Below is a small trained network, with its code and all its weights. Each question gives an input and a target symbol and asks what happens when units are switched off, that is, made to give their printed mean instead of their output.

import numpy as np


def w(rows, s, z=0):
    codes = np.array(rows[::2]) - 128.0
    scale = np.full(codes.shape[1], s)
    scale[-1] = z or s
    return codes * scale


def f(y):
    return np.maximum(y, 0)


def softmax(a):
    e = np.exp(a - a.max(-1, keepdims=True))
    return e / e.sum(-1, keepdims=True)


def log_softmax(a):
    a = a - a.max(-1, keepdims=True)
    return a - np.log(np.exp(a).sum(-1, keepdims=True))


def net(x, mask):
    ids = ['ΓΘαβξτψω'.index(c) for c in x.split()]
    T = len(ids)
    res = E[ids] + P[:T]
    u = 0
    for l in range(2):
        r = res
        for j in range(3):
            rows = slice(3 * j, 3 * j + 3)
            q, k, v = (r @ M[l][rows].T for M in (Q, K, V))
            z = softmax(np.where(np.tri(T) > 0, q @ k.T / 3**0.5, -1e9)) @ v
            o = O[l][rows]
            res = res + np.where(mask[u + j], z, o[:, -1]) @ o[:, :-1]
        u += 3
        y = f(res @ A[l][:, :-1].T + A[l][:, -1])
        res = res + np.where(mask[u : u + 8], y, B[l][:, -1]) @ B[l][:, :-1]
        u += 8
    return log_softmax(res[-1] @ U[:, :-1].T + U[:, -1])


Q, K, V, O, A, B = {}, {}, {}, {}, {}, {}
E = w([
[184,133,142,203],'Γ',
[185,136,141,195],'Θ',
[166,145,208,152],'α',
[168,130,189,229],'β',
[213,161,72,94],'ξ',
[174,142,88,171],'τ',
[116,169,251,66],'ψ',
[124,189,31,2],'ω',
],0.0087)
P = w([
[239,36,141,56],'0',
[219,49,154,54],'1',
[210,77,147,61],'2',
[208,101,156,82],'3',
[201,120,145,95],'4',
[190,139,150,109],'5',
[177,156,147,125],'6',
[164,170,148,141],'7',
[152,187,149,155],'8',
[144,201,142,177],'9',
[128,215,149,188],'10',
[119,231,142,200],'11',
[102,244,138,208],'12',
[96,254,160,230],'13',
],0.0066)
Q[0] = w([
[137,135,125,116],'0.h1',
[127,127,128,130],'0.h1',
[130,134,122,127],'0.h1',
[126,142,136,120],'0.h2',
[135,108,114,136],'0.h2',
[124,164,148,113],'0.h2',
[192,211,139,135],'0.h3',
[1,39,89,121],'0.h3',
[195,252,143,160],'0.h3',
],0.013)
K[0] = w([
[125,135,130,127],'0.h1',
[129,126,126,130],'0.h1',
[124,127,132,127],'0.h1',
[121,145,135,129],'0.h2',
[138,112,114,130],'0.h2',
[122,142,135,129],'0.h2',
[91,246,128,164],'0.h3',
[173,6,133,111],'0.h3',
[111,246,126,163],'0.h3',
],0.015)
V[0] = w([
[137,136,113,101],'0.h1',
[156,231,135,130],'0.h1',
[108,62,138,139],'0.h1',
[119,70,107,135],'0.h2',
[135,176,137,108],'0.h2',
[103,3,101,123],'0.h2',
[68,175,59,1],'0.h3',
[185,109,35,184],'0.h3',
[162,122,5,130],'0.h3',
],0.0083)
O[0] = w([
[136,149,129,117,184],'0.h1',
[121,173,113,154,242],'0.h1',
[131,89,135,117,42],'0.h1',
[123,92,147,106,58],'0.h2',
[133,157,118,136,197],'0.h2',
[131,82,149,96,1],'0.h2',
[8,97,123,149,72],'0.h3',
[118,170,218,98,108],'0.h3',
[70,146,205,112,81],'0.h3',
],0.011,0.0022)
A[0] = w([
[128,126,128,129,122],'0.n1',
[137,193,206,59,251],'0.n2',
[174,122,25,138,230],'0.n3',
[155,91,98,167,136],'0.n4',
[173,186,57,2,198],'0.n5',
[107,138,125,154,153],'0.n6',
[135,93,114,103,210],'0.n7',
[85,113,131,111,211],'0.n8',
],0.0084,0.0029)
B[0] = w([
[125,130,129,128,128],'0.n1',
[205,254,159,65,243],'0.n2',
[126,102,26,136,232],'0.n3',
[135,70,90,135,154],'0.n4',
[198,178,47,53,254],'0.n5',
[122,124,131,150,147],'0.n6',
[126,124,125,89,149],'0.n7',
[148,139,186,109,140],'0.n8',
],0.0064,0.0069)
Q[1] = w([
[128,130,124,132],'1.h1',
[129,117,130,128],'1.h1',
[132,159,121,130],'1.h1',
[82,1,189,106],'1.h2',
[131,132,142,127],'1.h2',
[149,134,96,150],'1.h2',
[124,142,152,128],'1.h3',
[130,79,131,118],'1.h3',
[113,62,155,169],'1.h3',
],0.014)
K[1] = w([
[127,123,132,146],'1.h1',
[134,113,106,96],'1.h1',
[142,168,175,182],'1.h1',
[158,18,166,59],'1.h2',
[132,146,137,110],'1.h2',
[136,156,72,171],'1.h2',
[80,156,195,122],'1.h3',
[187,37,146,84],'1.h3',
[129,34,162,2],'1.h3',
],0.0065)
V[1] = w([
[116,122,130,107],'1.h1',
[119,139,132,122],'1.h1',
[151,176,131,178],'1.h1',
[126,151,85,58],'1.h2',
[145,154,39,106],'1.h2',
[115,141,96,2],'1.h2',
[113,149,146,27],'1.h3',
[150,130,135,201],'1.h3',
[130,164,175,143],'1.h3',
],0.0072)
O[1] = w([
[128,150,130,136,121],'1.h1',
[136,125,139,138,130],'1.h1',
[136,43,145,120,167],'1.h1',
[84,155,166,253,224],'1.h2',
[79,114,225,182,254],'1.h2',
[93,192,125,250,224],'1.h2',
[102,135,77,223,171],'1.h3',
[150,68,164,67,120],'1.h3',
[158,43,101,130,138],'1.h3',
],0.0053,0.0097)
A[1] = w([
[171,92,128,175,68],'1.n1',
[88,147,102,160,230],'1.n2',
[154,130,165,141,104],'1.n3',
[168,178,252,75,71],'1.n4',
[133,103,81,100,151],'1.n5',
[183,129,66,95,106],'1.n6',
[64,143,103,179,252],'1.n7',
[50,89,171,201,103],'1.n8',
],0.011,0.0042)
B[1] = w([
[60,119,96,134,168],'1.n1',
[126,88,144,138,241],'1.n2',
[98,151,120,131,175],'1.n3',
[32,131,100,83,222],'1.n4',
[131,145,171,145,133],'1.n5',
[140,96,61,87,182],'1.n6',
[126,54,156,124,254],'1.n7',
[153,148,153,6,155],'1.n8',
],0.012,0.0083)
U = w([
[118,125,190,38,202],'Γ',
[94,229,116,170,30],'Θ',
[185,132,97,39,80],'α',
[114,116,105,83,27],'β',
[255,111,119,198,253],'ξ',
[49,133,223,216,217],'τ',
[50,13,25,120,72],'ψ',
[120,128,104,70,22],'ω',
],0.0065,0.0032)

Each question gives the input, a string of symbols that net reads in full, and the target symbol t.
The units are the heads (3 rows each of Q, K, V and O) and the neurons (one row each of A and B). Each row of codes is followed by its name. A weight is (code - 128) times the scale printed after its matrix; where a second scale follows, it is the last column's (O, A, B and U).
mask holds one flag per unit, layer by layer, with each layer's heads first. A switched-off unit (its flag False) gives its mean, the last column of its rows in O or B, instead of its output. The means were averaged over made-up inputs and are rounded, as every weight is.
A unit's drop is (log p(t) with every unit on - log p(t) with that unit switched off) / (log p(t) with every unit on - log p(t) with every unit switched off).
top k neurons: the k neurons with the biggest drops, biggest first
top k neurons in layer l: the k neurons of layer l with the biggest drops, biggest first
heads that matter: for each layer, one digit per head in row order, 1 if its drop is at least 0.15 and else 0, layers parted by /
input ξ τ ξ Θ ξ ξ ψ τ ξ Γ Θ ξ ψ β, target ξ: heads that matter : 001 / 010
input ψ τ ψ ψ ξ β ξ ξ ξ ψ ω α α Θ, target ξ: top 2 neurons : 1.n4; 0.n2
input Θ ξ Θ ξ β, target Θ: top 4 neurons in layer 1 : 1.n7; 1.n2; 1.n4; 1.n3
input Θ ψ ψ τ, target ψ: heads that matter : 001 / 000
input α ξ ξ ψ Θ α ξ ψ ω ξ, target Γ: top 2 neurons in layer 0 : 0.n5; 0.n2
input ξ Γ ψ ξ ξ β β Γ ω ξ ξ, target τ: heads that matter : 001 / 000
input ψ β ξ τ β ξ ξ τ β ψ Γ, target ψ: top 2 neurons : 0.n2; 1.n1
input τ ψ α ψ ξ ξ α ξ ψ Θ, target ψ: top 3 neurons : 0.n2; 1.n1; 0.n3
input β ω τ β ξ ψ ψ ψ Γ ψ β, target ψ: heads that matter : 001 / 000
input ψ α ξ ξ τ, target τ: top 2 neurons : 0.n5; 1.n6
input ψ α τ ξ, target Θ: heads that matter : 001 / 010
input ξ ω τ, target τ: heads that matter : 000 / 010
input Θ α β τ ξ ξ ω Θ, target Γ: top 2 neurons : 1.n8; 0.n5
input τ α ξ ξ Γ α ω Γ ψ ψ ω, target τ: top 2 neurons in layer 1 : 1.n6; 1.n4
input τ ψ α τ ψ ψ ξ ξ ψ ψ ψ Γ α ξ, target ξ: top 2 neurons : 1.n4; 0.n3
input ψ Θ ξ ξ ξ, target Θ: top 3 neurons : 0.n2; 0.n3; 1.n4
input ξ α α ξ ξ ξ, target τ: heads that matter : 001 / 011
input α Γ ξ β α ψ ψ ω ξ ψ Γ, target ψ: top 2 neurons in layer 1 : 1.n1; 1.n7
input α ψ ξ Θ ψ β β ψ, target α: top 2 neurons : 1.n6; 0.n5
input τ Γ ξ ψ ξ ω α, target Γ: top 2 neurons : 1.n8; 0.n5
input ψ ω Θ ψ ξ Γ ψ ω ξ ψ ψ ψ ξ, target ψ: top 2 neurons : 0.n3; 0.n2
input ω τ ξ β ψ τ ω Γ, target Γ: top 2 neurons in layer 1 : 1.n8; 1.n7
